Below is a small trained network, with its code and all its weights. Each question gives an input and a class and asks what happens when units are switched off, that is, made to give their printed mean instead of their output.

import numpy as np


def w(rows, s, z=0):
    codes = np.array(rows[::2]) - 128.0
    scale = np.full(codes.shape[1], s)
    scale[-1] = z or s
    return codes * scale


def f(y):
    return y / 2 * (1 + np.tanh(0.7978845608 * (y + 0.044715 * y**3)))


def log_softmax(a):
    a = a - a.max(-1, keepdims=True)
    return a - np.log(np.exp(a).sum(-1, keepdims=True))


def net(x, mask):
    res = np.array(x, float).reshape(1, 2) / 4 @ E
    y = f(res @ A[0][:, :-1].T + A[0][:, -1])
    res = res + np.where(mask, y, B[0][:, -1]) @ B[0][:, :-1]
    return log_softmax(res[-1] @ U[:, :-1].T + U[:, -1])


A, B = {}, {}
E = w([
[130,208,195,182],'x0',
[251,197,107,88],'x1',
],0.013)
A[0] = w([
[104,127,9,102,167],'N0',
[117,164,213,209,225],'N1',
[66,75,146,123,252],'N2',
[137,63,72,45,204],'N3',
[183,155,111,67,183],'N4',
[171,161,114,32,165],'N5',
[112,69,20,77,199],'N6',
[127,230,75,132,180],'N7',
[31,105,203,192,246],'N8',
[92,191,205,187,235],'N9',
[51,95,244,170,244],'N10',
[191,201,203,172,207],'N11',
],0.012,0.004)
B[0] = w([
[129,221,14,82,183],'N0',
[54,213,197,247,218],'N1',
[79,119,93,116,209],'N2',
[148,196,61,48,214],'N3',
[184,100,175,106,214],'N4',
[179,96,188,8,214],'N5',
[154,92,46,4,220],'N6',
[127,174,178,86,193],'N7',
[66,105,140,153,252],'N8',
[2,188,168,199,222],'N9',
[29,149,165,115,242],'N10',
[124,109,206,182,245],'N11',
],0.008,0.013)
U = w([
[87,175,178,117,1],'0',
[58,113,128,90,161],'1',
[55,192,133,247,166],'2',
[156,36,116,179,9],'3',
[152,158,69,80,163],'4',
[156,100,176,91,243],'5',
],0.014,0.0029)

Each question gives the input, the list of numbers given to net, and the class t.
The units are the neurons (one row each of A and B). Each row of codes is followed by its name. A weight is (code - 128) times the scale printed after its matrix; where a second scale follows, it is the last column's (A, B and U).
mask holds one flag per neuron, in row order. A switched-off neuron (its flag False) gives its mean, the last column of its row in B, instead of its output. The means were averaged over made-up inputs and are rounded, as every weight is.
A unit's drop is (log p(t) with every unit on - log p(t) with that unit switched off) / (log p(t) with every unit on - log p(t) with every unit switched off).
The circuit of an input: a set's keep is (log p(t) with only the set's units on - log p(t) with every unit switched off) / (log p(t) with every unit on - log p(t) with every unit switched off). Starting from all 12 units, units are removed one at a time, each time the one whose removal leaves the highest keep (on an exact tie, the one counted first), for as long as the keep stays at least 0.8.
units of the circuit, in order: the units of the circuit, biggest drop first
k most important neurons: the k neurons with the biggest drops, biggest first
drop of u: that unit's drop, to one decimal
input [5,5], class 2: units of the circuit, in order : N6
input [1,2], class 5: units of the circuit, in order : N9, N10, N0
input [8,6], class 2: 2 most important neurons : N1, N9
input [-2,6], class 5: 2 most important neurons : N5, N4
input [2,2], class 2: 2 most important neurons : N6, N5
input [7,6], class 2: 2 most important neurons : N1, N9
input [1,0], class 2: drop of N6 : 0.2
input [0,-2], class 2: drop of N5 : 0.8
input [1,3], class 5: drop of N5 : 0.0
input [3,6], class 5: drop of N10 : 0.1
